Here is a tiny trained network, its code and every weight. The questions are about switching its units off for an input and a class, where a switched-off unit gives its printed mean instead of its output.

import numpy as np


def w(rows, s, z=0):
    codes = np.array(rows[::2]) - 128.0
    scale = np.full(codes.shape[1], s)
    scale[-1] = z or s
    return codes * scale


def f(y):
    return np.maximum(y, 0)


def log_softmax(a):
    a = a - a.max(-1, keepdims=True)
    return a - np.log(np.exp(a).sum(-1, keepdims=True))


def net(x, mask):
    res = np.array(x, float).reshape(1, 4) / 4 @ E
    y = f(res @ A[0][:, :-1].T + A[0][:, -1])
    res = res + np.where(mask, y, B[0][:, -1]) @ B[0][:, :-1]
    return log_softmax(res[-1] @ U[:, :-1].T + U[:, -1])


A, B = {}, {}
E = w([
[150,178,34,199,15,99],'x0',
[218,57,214,144,95,22],'x1',
[125,20,53,1,83,125],'x2',
[193,232,77,55,190,66],'x3',
],0.0092)
A[0] = w([
[35,192,52,111,154,247,84],'neuron 0',
[153,191,152,115,148,114,97],'neuron 1',
[171,151,78,143,62,105,88],'neuron 2',
[110,135,198,90,181,184,105],'neuron 3',
[191,146,128,104,141,88,141],'neuron 4',
[118,87,212,97,195,134,109],'neuron 5',
[153,150,103,173,82,131,89],'neuron 6',
[149,151,85,156,69,125,86],'neuron 7',
[142,181,173,184,132,115,157],'neuron 8',
[150,69,77,74,98,96,89],'neuron 9',
[139,111,129,137,164,134,249],'neuron 10',
[120,125,103,162,69,122,91],'neuron 11',
[164,166,65,96,176,51,95],'neuron 12',
[107,147,170,220,152,151,117],'neuron 13',
[166,186,99,48,144,115,82],'neuron 14',
[161,180,158,192,180,128,90],'neuron 15',
[138,112,108,149,152,127,116],'neuron 16',
[119,37,170,172,84,145,111],'neuron 17',
[156,107,178,128,110,72,90],'neuron 18',
[142,175,160,183,123,133,98],'neuron 19',
[56,107,140,149,94,165,93],'neuron 20',
[176,132,107,163,55,92,186],'neuron 21',
[132,102,99,73,98,159,102],'neuron 22',
[123,114,162,97,185,173,75],'neuron 23',
[88,89,133,72,76,133,92],'neuron 24',
[105,100,131,112,194,124,106],'neuron 25',
[145,90,103,43,85,130,96],'neuron 26',
[125,92,181,136,83,148,145],'neuron 27',
[78,85,156,164,73,123,88],'neuron 28',
[128,81,81,109,145,107,191],'neuron 29',
[165,191,98,84,183,78,108],'neuron 30',
[87,156,95,115,179,212,85],'neuron 31',
[127,103,172,102,173,152,97],'neuron 32',
[86,87,116,174,128,205,105],'neuron 33',
[152,96,154,104,189,126,93],'neuron 34',
[102,168,156,181,159,107,62],'neuron 35',
[183,76,187,157,97,51,63],'neuron 36',
[214,85,205,122,111,47,90],'neuron 37',
[119,119,153,95,170,158,91],'neuron 38',
[141,97,175,122,180,125,117],'neuron 39',
[85,69,164,174,76,206,105],'neuron 40',
[121,75,76,77,108,115,142],'neuron 41',
[110,146,71,182,72,110,112],'neuron 42',
[139,168,172,164,147,131,148],'neuron 43',
],0.014,0.016)
B[0] = w([
[245,54,88,213,44,119,254],'neuron 0',
[121,162,146,152,145,128,157],'neuron 1',
[98,186,83,65,117,90,182],'neuron 2',
[99,183,74,81,96,105,193],'neuron 3',
[149,100,135,168,174,127,181],'neuron 4',
[97,196,67,66,107,107,206],'neuron 5',
[93,161,104,87,113,108,162],'neuron 6',
[101,212,82,52,112,97,170],'neuron 7',
[85,102,159,139,107,176,196],'neuron 8',
[67,152,186,138,83,162,185],'neuron 9',
[127,69,75,104,168,221,241],'neuron 10',
[119,193,100,61,129,97,161],'neuron 11',
[135,156,145,169,205,69,190],'neuron 12',
[75,130,179,151,118,172,193],'neuron 13',
[133,165,174,182,196,66,180],'neuron 14',
[83,141,188,138,105,144,173],'neuron 15',
[136,125,135,113,128,130,128],'neuron 16',
[142,127,134,174,198,91,210],'neuron 17',
[190,100,115,160,80,108,169],'neuron 18',
[81,125,173,131,90,137,164],'neuron 19',
[147,157,142,162,166,60,177],'neuron 20',
[122,134,55,96,131,156,227],'neuron 21',
[75,154,177,172,79,154,171],'neuron 22',
[112,176,107,107,104,92,167],'neuron 23',
[89,147,174,151,130,135,171],'neuron 24',
[109,166,107,101,104,114,163],'neuron 25',
[66,139,220,168,78,155,186],'neuron 26',
[154,128,127,138,177,134,190],'neuron 27',
[144,168,145,152,178,71,175],'neuron 28',
[101,98,134,140,135,181,207],'neuron 29',
[133,142,160,169,202,89,195],'neuron 30',
[185,99,104,168,78,108,195],'neuron 31',
[96,163,97,78,109,98,170],'neuron 32',
[154,132,148,168,184,95,192],'neuron 33',
[115,183,85,96,116,98,162],'neuron 34',
[66,166,198,138,90,140,152],'neuron 35',
[187,100,120,182,81,99,193],'neuron 36',
[212,81,89,199,55,127,213],'neuron 37',
[111,176,99,112,112,107,160],'neuron 38',
[107,173,77,83,110,114,175],'neuron 39',
[123,163,143,160,199,79,215],'neuron 40',
[73,123,193,151,112,185,204],'neuron 41',
[108,178,87,47,128,115,190],'neuron 42',
[78,93,165,146,116,164,182],'neuron 43',
],0.011,0.017)
U = w([
[73,145,197,147,87,172,108],'0',
[210,125,102,165,61,119,140],'1',
[135,154,148,157,224,77,104],'2',
[94,172,69,70,99,100,105],'3',
[130,95,80,110,196,253,254],'4',
[139,122,167,100,110,111,117],'5',
[134,90,142,102,133,128,116],'6',
[172,123,140,109,122,135,115],'7',
],0.017,0.021)

Each question gives the input, the list of numbers given to net, and the class t.
The units are the neurons (one row each of A and B). Each row of codes is followed by its name. A weight is (code - 128) times the scale printed after its matrix; where a second scale follows, it is the last column's (A, B and U).
mask holds one flag per neuron, in row order. A switched-off neuron (its flag False) gives its mean, the last column of its row in B, instead of its output. The means were averaged over made-up inputs and are rounded, as every weight is.
A unit's drop is (log p(t) with every unit on - log p(t) with that unit switched off) / (log p(t) with every unit on - log p(t) with every unit switched off).
The circuit of an input: a set's keep is (log p(t) with only the set's units on - log p(t) with every unit switched off) / (log p(t) with every unit on - log p(t) with every unit switched off). Starting from the 12 units with the biggest drops (on a tie, the unit counted first), units are removed one at a time, each time the one whose removal leaves the highest keep (on an exact tie, the one counted first), for as long as the keep stays at least 0.8.
circuit, biggest first: the units of the circuit, biggest drop first
unit that matters most: the unit with the biggest drop
top k neurons: the k neurons with the biggest drops, biggest first
drop of u: that unit's drop, to one decimal
input [-7,5,-2,-6], class 3: unit that matters most : neuron 5
input [-6,5,-2,2], class 3: top 3 neurons : neuron 0; neuron 5; neuron 39
input [0,-7,-6,-4], class 1: top 2 neurons : neuron 0; neuron 31
input [0,8,8,2], class 0: top 3 neurons : neuron 9; neuron 26; neuron 0
input [0,-7,7,2], class 0: top 2 neurons : neuron 41; neuron 26
input [7,-1,6,-6], class 3: top 2 neurons : neuron 42; neuron 11
input [-7,0,-6,-5], class 3: top 3 neurons : neuron 5; neuron 3; neuron 39
input [5,-6,-3,8], class 2: top 3 neurons : neuron 30; neuron 12; neuron 14
input [6,2,6,-4], class 0: top 3 neurons : neuron 41; neuron 26; neuron 9
input [3,-5,-2,-6], class 2: top 3 neurons : neuron 40; neuron 37; neuron 33
input [-7,2,8,8], class 0: top 3 neurons : neuron 26; neuron 9; neuron 41
input [4,1,-7,-8], class 2: top 3 neurons : neuron 40; neuron 17; neuron 28
input [-5,-5,1,5], class 1: top 4 neurons : neuron 0; neuron 31; neuron 40; neuron 17
input [-7,8,-4,7], class 1: unit that matters most : neuron 37
input [1,5,7,8], class 2: top 2 neurons : neuron 12; neuron 14
input [0,-3,2,-3], class 4: top 2 neurons : neuron 37; neuron 36
input [-4,-5,-3,-7], class 2: drop of neuron 40 : 0.2
input [6,6,6,1], class 0: drop of neuron 0 : 0.8
input [6,4,-1,-1], class 3: drop of neuron 0 : 0.2
input [-3,-7,5,-6], class 1: circuit, biggest first : neuron 0
input [-2,-1,3,3], class 4: drop of neuron 13 : 0.1
